Below is a small trained network, with its code and all its weights. Each question gives an input and a class and asks what happens when units are switched off, that is, made to give their printed mean instead of their output.

import numpy as np


def w(rows, s, z=0):
    codes = np.array(rows[::2]) - 128.0
    scale = np.full(codes.shape[1], s)
    scale[-1] = z or s
    return codes * scale


def norm(h):
    return h / np.sqrt((h * h).mean(-1, keepdims=True) + 1e-5)


def f(y):
    return y / 2 * (1 + np.tanh(0.7978845608 * (y + 0.044715 * y**3)))


def log_softmax(a):
    a = a - a.max(-1, keepdims=True)
    return a - np.log(np.exp(a).sum(-1, keepdims=True))


def net(x, mask):
    res = np.array(x, float).reshape(1, 8) / 4 @ E
    u = 0
    for l in range(2):
        y = f(norm(res) @ A[l][:, :-1].T + A[l][:, -1])
        res = res + np.where(mask[u : u + 16], y, B[l][:, -1]) @ B[l][:, :-1]
        u += 16
    return log_softmax(norm(res)[-1] @ U[:, :-1].T + U[:, -1])


A, B = {}, {}
E = w([
[13,129,167,152,59,107,82,163,157],'x0',
[87,133,186,96,196,255,104,130,99],'x1',
[57,70,119,90,106,119,132,178,104],'x2',
[103,77,94,210,124,127,140,106,113],'x3',
[110,54,217,120,114,141,131,131,143],'x4',
[127,97,95,68,62,99,73,126,44],'x5',
[97,135,189,201,113,132,244,155,62],'x6',
[163,74,153,86,105,86,154,145,186],'x7',
],0.0067)
A[0] = w([
[94,186,138,219,128,171,93,83,123,25],'L0N0',
[165,195,57,142,111,62,129,162,97,14],'L0N1',
[204,132,211,118,139,119,103,123,242,3],'L0N2',
[2,126,149,122,158,189,129,153,106,66],'L0N3',
[179,147,128,47,224,198,98,69,64,33],'L0N4',
[95,114,110,84,84,138,96,110,119,72],'L0N5',
[157,53,65,197,161,113,202,138,123,57],'L0N6',
[135,170,27,94,89,31,86,118,107,74],'L0N7',
[138,105,129,112,74,111,54,95,151,99],'L0N8',
[107,120,33,124,143,56,84,117,106,117],'L0N9',
[155,213,42,210,159,93,153,169,99,176],'L0N10',
[171,94,114,156,192,130,169,90,174,79],'L0N11',
[195,173,107,104,186,136,87,140,61,98],'L0N12',
[162,171,144,142,199,164,127,92,99,97],'L0N13',
[102,153,174,253,138,163,90,131,104,40],'L0N14',
[107,128,176,145,30,106,228,142,61,54],'L0N15',
],0.0076,0.0057)
B[0] = w([
[102,163,81,187,179,183,130,127,178,154],'L0N0',
[175,198,149,166,102,112,151,95,163,145],'L0N1',
[135,117,162,19,180,47,231,200,229,150],'L0N2',
[78,219,238,139,180,191,46,157,157,207],'L0N3',
[247,81,98,103,163,170,116,238,63,224],'L0N4',
[109,95,94,106,125,122,80,158,99,137],'L0N5',
[132,52,132,135,144,130,163,1,96,170],'L0N6',
[136,222,94,112,58,86,83,130,169,206],'L0N7',
[113,62,77,122,129,109,124,184,152,165],'L0N8',
[150,128,145,120,78,89,90,90,136,187],'L0N9',
[165,201,148,141,111,169,181,40,175,254],'L0N10',
[151,83,144,103,138,158,142,72,170,169],'L0N11',
[214,163,150,164,135,137,130,160,125,189],'L0N12',
[156,88,68,142,122,119,107,150,143,191],'L0N13',
[61,95,62,236,95,167,115,83,183,178],'L0N14',
[126,105,175,209,66,57,235,216,74,204],'L0N15',
],0.0083,0.0048)
A[1] = w([
[2,110,207,92,223,155,30,143,89,2],'L1N0',
[205,118,157,118,169,155,94,31,98,111],'L1N1',
[120,53,75,176,148,136,155,78,219,127],'L1N2',
[109,184,139,170,91,52,205,171,19,51],'L1N3',
[37,114,169,156,81,104,181,106,173,134],'L1N4',
[21,125,206,77,156,183,102,158,74,32],'L1N5',
[65,72,165,169,65,48,241,177,28,76],'L1N6',
[72,52,148,22,146,118,37,190,61,74],'L1N7',
[60,118,202,101,101,194,122,141,105,92],'L1N8',
[107,95,144,187,101,104,209,127,55,76],'L1N9',
[116,128,255,68,205,130,113,204,227,169],'L1N10',
[238,120,64,143,207,160,123,187,20,63],'L1N11',
[66,57,36,54,63,58,18,123,76,71],'L1N12',
[100,171,201,162,195,229,219,89,168,151],'L1N13',
[224,115,72,117,219,178,150,98,59,64],'L1N14',
[149,77,134,59,207,95,222,80,208,56],'L1N15',
],0.0072,0.0071)
B[1] = w([
[97,233,200,78,219,159,128,226,22,167],'L1N0',
[170,70,47,109,102,137,192,151,44,163],'L1N1',
[58,89,131,96,160,147,122,100,136,173],'L1N2',
[136,94,220,223,68,119,228,153,156,158],'L1N3',
[147,83,133,168,141,196,96,178,95,196],'L1N4',
[100,220,213,97,145,100,53,183,42,159],'L1N5',
[180,101,248,217,17,129,216,162,118,200],'L1N6',
[130,196,96,177,96,126,121,30,147,173],'L1N7',
[152,185,164,173,115,103,107,90,65,157],'L1N8',
[120,34,196,255,78,139,152,110,127,161],'L1N9',
[103,158,155,55,230,64,187,174,129,224],'L1N10',
[236,157,45,88,145,240,129,215,60,197],'L1N11',
[76,33,79,59,29,69,31,199,94,176],'L1N12',
[64,85,70,120,106,122,39,139,130,253],'L1N13',
[206,32,108,123,139,199,110,146,28,186],'L1N14',
[82,39,143,85,190,56,194,100,150,160],'L1N15',
],0.0085,0.0071)
U = w([
[115,75,219,233,40,102,220,189,118,139],'0',
[210,241,38,139,56,67,146,55,213,6],'1',
[37,219,209,98,214,165,53,232,38,77],'2',
[36,151,72,223,184,230,79,101,177,236],'3',
[105,90,165,28,227,40,204,198,228,158],'4',
[88,100,45,52,30,38,14,207,129,94],'5',
[253,106,47,78,185,234,129,215,39,170],'6',
[142,35,59,136,174,137,210,42,132,35],'7',
],0.014,0.0025)

Each question gives the input, the list of numbers given to net, and the class t.
The units are the neurons (one row each of A and B). Each row of codes is followed by its name. A weight is (code - 128) times the scale printed after its matrix; where a second scale follows, it is the last column's (A, B and U).
mask holds one flag per neuron, layer by layer. A switched-off neuron (its flag False) gives its mean, the last column of its row in B, instead of its output. The means were averaged over made-up inputs and are rounded, as every weight is.
A unit's drop is (log p(t) with every unit on - log p(t) with that unit switched off) / (log p(t) with every unit on - log p(t) with every unit switched off).
The circuit of an input: a set's keep is (log p(t) with only the set's units on - log p(t) with every unit switched off) / (log p(t) with every unit on - log p(t) with every unit switched off). Starting from the 12 units with the biggest drops (on a tie, the unit counted first), units are removed one at a time, each time the one whose removal leaves the highest keep (on an exact tie, the one counted first), for as long as the keep stays at least 0.8.
circuit, biggest first: the units of the circuit, biggest drop first
top k neurons: the k neurons with the biggest drops, biggest first
top k neurons in layer l: the k neurons of layer l with the biggest drops, biggest first
drop when u is switched off: that unit's drop, to one decimal
input [-8,-8,2,6,3,-4,3,4], class 7: circuit, biggest first : L0N6
input [5,-4,3,3,-5,6,2,-8], class 1: circuit, biggest first : L0N7; L0N10; L1N13
input [-5,-3,-6,-8,-6,5,3,3], class 1: top 2 neurons in layer 0 : L0N7; L0N1
input [7,-3,-7,-2,-3,6,1,0], class 1: circuit, biggest first : L1N13; L0N7
input [-5,5,-1,8,0,4,4,7], class 0: top 3 neurons : L0N15; L1N6; L1N9
input [-6,0,8,-8,6,-5,-6,-2], class 4: top 3 neurons in layer 1 : L1N10; L1N15; L1N4
input [3,4,6,3,8,4,-8,-1], class 2: top 2 neurons : L1N0; L0N3
input [-5,-5,2,-2,-3,-8,6,6], class 7: top 3 neurons : L0N6; L0N11; L0N10
input [-2,-5,7,4,-1,-5,-5,-2], class 1: top 3 neurons : L0N7; L0N10; L0N9
input [-3,-1,-2,-4,-1,-8,3,-8], class 3: top 2 neurons : L0N10; L0N14
input [7,-7,-6,-3,-3,4,3,-4], class 1: top 2 neurons in layer 0 : L0N7; L0N10
input [6,4,-7,-1,-1,8,0,1], class 5: top 2 neurons : L1N12; L0N8
input [1,3,5,8,6,6,0,0], class 2: top 2 neurons : L0N3; L1N0
input [-8,-2,3,3,0,-8,-3,8], class 4: circuit, biggest first : L0N2
input [3,6,1,-4,1,-3,-6,5], class 4: drop when L0N2 is switched off : 1.0
input [-2,5,2,4,2,-2,-8,5], class 4: drop when L0N2 is switched off : 0.6
input [5,-4,0,6,-4,-1,6,-8], class 3: drop when L1N13 is switched off : 0.2
input [5,-1,-7,5,-3,1,6,-5], class 3: top 3 neurons in layer 0 : L0N0; L0N14; L0N10
